Below is a small trained network, with its code and all its weights. Each question gives an input and a target symbol and asks what happens when units are switched off, that is, made to give their printed mean instead of their output.

import numpy as np


def w(rows, s, z=0):
    codes = np.array(rows[::2]) - 128.0
    scale = np.full(codes.shape[1], s)
    scale[-1] = z or s
    return codes * scale


def norm(h):
    return h / np.sqrt((h * h).mean(-1, keepdims=True) + 1e-5)


def f(y):
    return np.maximum(y, 0)


def softmax(a):
    e = np.exp(a - a.max(-1, keepdims=True))
    return e / e.sum(-1, keepdims=True)


def log_softmax(a):
    a = a - a.max(-1, keepdims=True)
    return a - np.log(np.exp(a).sum(-1, keepdims=True))


def net(x, mask):
    ids = ['ΓΞεημσω'.index(c) for c in x.split()]
    T = len(ids)
    res = E[ids] + P[:T]
    u = 0
    for l in range(2):
        q, k, v = (norm(res) @ M[l].T for M in (Q, K, V))
        z = softmax(np.where(np.tri(T) > 0, q @ k.T / 4**0.5, -1e9)) @ v
        res = res + np.where(mask[u], z, O[l][:, -1]) @ O[l][:, :-1]
        u += 1
        y = f(norm(res) @ A[l][:, :-1].T + A[l][:, -1])
        res = res + np.where(mask[u : u + 12], y, B[l][:, -1]) @ B[l][:, :-1]
        u += 12
    return log_softmax(norm(res)[-1] @ U[:, :-1].T + U[:, -1])


Q, K, V, O, A, B = {}, {}, {}, {}, {}, {}
E = w([
[233,197,115],'Γ',
[155,33,3],'Ξ',
[138,72,173],'ε',
[50,136,253],'η',
[78,158,152],'μ',
[80,140,90],'σ',
[75,141,89],'ω',
],0.022)
P = w([
[156,203,230],'0',
[120,209,254],'1',
[136,183,250],'2',
[156,149,227],'3',
[159,138,216],'4',
[158,125,207],'5',
[153,123,208],'6',
[142,117,201],'7',
[137,113,203],'8',
[120,102,196],'9',
[118,94,188],'10',
[104,85,179],'11',
[101,88,222],'12',
[70,84,218],'13',
],0.0062)
Q[0] = w([
[117,98,170],'L0H1',
[254,211,130],'L0H1',
[155,139,140],'L0H1',
[242,237,66],'L0H1',
],0.0084)
K[0] = w([
[179,79,131],'L0H1',
[152,198,215],'L0H1',
[149,139,160],'L0H1',
[85,253,201],'L0H1',
],0.0062)
V[0] = w([
[222,214,147],'L0H1',
[152,114,109],'L0H1',
[138,15,34],'L0H1',
[203,254,173],'L0H1',
],0.0062)
O[0] = w([
[146,164,225,2],'L0H1',
[101,91,132,98],'L0H1',
[36,2,93,106],'L0H1',
[200,219,224,17],'L0H1',
],0.0079,0.0017)
A[0] = w([
[51,113,152,220],'L0N1',
[191,128,82,129],'L0N2',
[129,127,33,18],'L0N3',
[189,43,76,126],'L0N4',
[134,95,184,44],'L0N5',
[198,58,158,113],'L0N6',
[191,109,190,3],'L0N7',
[83,115,71,84],'L0N8',
[114,135,39,52],'L0N9',
[91,201,52,25],'L0N10',
[117,6,152,80],'L0N11',
[165,173,77,39],'L0N12',
],0.015,0.0035)
B[0] = w([
[31,212,54,255],'L0N1',
[155,205,112,146],'L0N2',
[100,68,165,156],'L0N3',
[68,142,163,182],'L0N4',
[192,99,200,155],'L0N5',
[220,7,116,172],'L0N6',
[196,170,210,156],'L0N7',
[130,188,100,183],'L0N8',
[104,48,165,159],'L0N9',
[115,179,252,148],'L0N10',
[113,21,23,230],'L0N11',
[118,202,164,137],'L0N12',
],0.023,0.009)
Q[1] = w([
[207,182,38],'L1H1',
[96,161,160],'L1H1',
[246,209,150],'L1H1',
[118,101,81],'L1H1',
],0.013)
K[1] = w([
[97,122,246],'L1H1',
[171,116,128],'L1H1',
[231,218,245],'L1H1',
[64,96,119],'L1H1',
],0.013)
V[1] = w([
[189,116,101],'L1H1',
[85,230,30],'L1H1',
[249,163,3],'L1H1',
[159,119,117],'L1H1',
],0.024)
O[1] = w([
[170,135,100,66],'L1H1',
[182,126,199,166],'L1H1',
[252,142,110,1],'L1H1',
[149,131,112,97],'L1H1',
],0.042,0.0067)
A[1] = w([
[182,236,118,118],'L1N1',
[111,156,102,99],'L1N2',
[72,215,116,170],'L1N3',
[130,121,126,77],'L1N4',
[129,253,145,100],'L1N5',
[207,207,124,254],'L1N6',
[162,145,81,121],'L1N7',
[89,73,110,155],'L1N8',
[170,108,44,94],'L1N9',
[219,131,113,149],'L1N10',
[115,118,156,142],'L1N11',
[174,180,214,73],'L1N12',
],0.023,0.0067)
B[1] = w([
[132,227,60,148],'L1N1',
[122,94,136,152],'L1N2',
[166,56,161,248],'L1N3',
[117,102,152,128],'L1N4',
[221,107,127,178],'L1N5',
[130,252,76,154],'L1N6',
[153,66,105,137],'L1N7',
[167,134,154,221],'L1N8',
[156,53,184,144],'L1N9',
[146,194,56,144],'L1N10',
[149,130,119,163],'L1N11',
[181,174,170,155],'L1N12',
],0.048,0.015)
U = w([
[157,188,102,129],'Γ',
[9,109,18,140],'Ξ',
[228,68,52,55],'ε',
[102,166,211,25],'η',
[242,147,229,216],'μ',
[88,175,198,4],'σ',
[82,173,199,104],'ω',
],0.011,0.0046)

Each question gives the input, a string of symbols that net reads in full, and the target symbol t.
The units are the heads (4 rows each of Q, K, V and O) and the neurons (one row each of A and B). Each row of codes is followed by its name. A weight is (code - 128) times the scale printed after its matrix; where a second scale follows, it is the last column's (O, A, B and U).
mask holds one flag per unit, layer by layer, with each layer's heads first. A switched-off unit (its flag False) gives its mean, the last column of its rows in O or B, instead of its output. The means were averaged over made-up inputs and are rounded, as every weight is.
A unit's drop is (log p(t) with every unit on - log p(t) with that unit switched off) / (log p(t) with every unit on - log p(t) with every unit switched off).
The circuit of an input: a set's keep is (log p(t) with only the set's units on - log p(t) with every unit switched off) / (log p(t) with every unit on - log p(t) with every unit switched off). Starting from the 12 units with the biggest drops (on a tie, the unit counted first), units are removed one at a time, each time the one whose removal leaves the highest keep (on an exact tie, the one counted first), for as long as the keep stays at least 0.8.
units of the circuit, in order: the units of the circuit, biggest drop first
unit that matters most: the unit with the biggest drop
k most important neurons: the k neurons with the biggest drops, biggest first
k most important neurons of layer l: the k neurons of layer l with the biggest drops, biggest first
drop of u: that unit's drop, to one decimal
input σ μ μ ε μ Ξ ε μ ε Γ μ ε ε, target ε: units of the circuit, in order	[L0N11]
input Γ μ η, target Γ: units of the circuit, in order	[L0H1; L1H1; L1N6; L0N1]
input ω ω μ, target ω: 2 most important neurons	[L0N11; L0N10]
input ε Γ η ε ω μ, target ε: 3 most important neurons	[L0N11; L0N6; L0N4]
input η η ω Γ ε μ ε μ η, target ε: 2 most important neurons	[L0N11; L0N1]
input ε μ ω, target ε: 3 most important neurons	[L0N7; L0N11; L0N6]
input μ μ μ σ Ξ ε, target ε: 2 most important neurons of layer 1	[L1N9; L1N8]
input μ ω ε μ ε ε ω, target ε: 2 most important neurons	[L0N10; L0N11]
input μ σ μ σ μ ε μ μ σ Ξ Ξ σ, target Ξ: 2 most important neurons of layer 0	[L0N11; L0N4]
input μ ε Ξ ε, target Ξ: 2 most important neurons	[L0N4; L0N3]
input σ Ξ μ ε μ μ Ξ μ Ξ Ξ ε η, target Ξ: 2 most important neurons of layer 1	[L1N5; L1N12]
input Γ ε μ, target Γ: 3 most important neurons	[L0N4; L1N6; L1N1]
input μ μ ε η Γ μ Ξ, target Ξ: 4 most important neurons	[L0N4; L0N3; L0N1; L0N9]
input ε ω ω μ σ Ξ μ μ μ μ μ Γ, target Γ: unit that matters most	L0N1
input Γ ε Ξ, target Ξ: 4 most important neurons of layer 0	[L0N4; L0N3; L0N9; L0N1]
input ε μ μ μ ω Ξ ε ε Γ μ ε μ, target ε: 2 most important neurons of layer 0	[L0N11; L0N1]
input μ ε μ Ξ μ, target Ξ: drop of L0N3	0.6
input σ μ Γ μ μ ε μ μ ω ω ω η, target ω: drop of L1H1	0.6
input μ Ξ μ, target Ξ: drop of L1N12	0.1
input μ Ξ η μ ε μ ε μ ε Γ Γ, target Γ: drop of L0N10	0.0
input Γ ε η, target Γ: most important neuron	[L0N4]
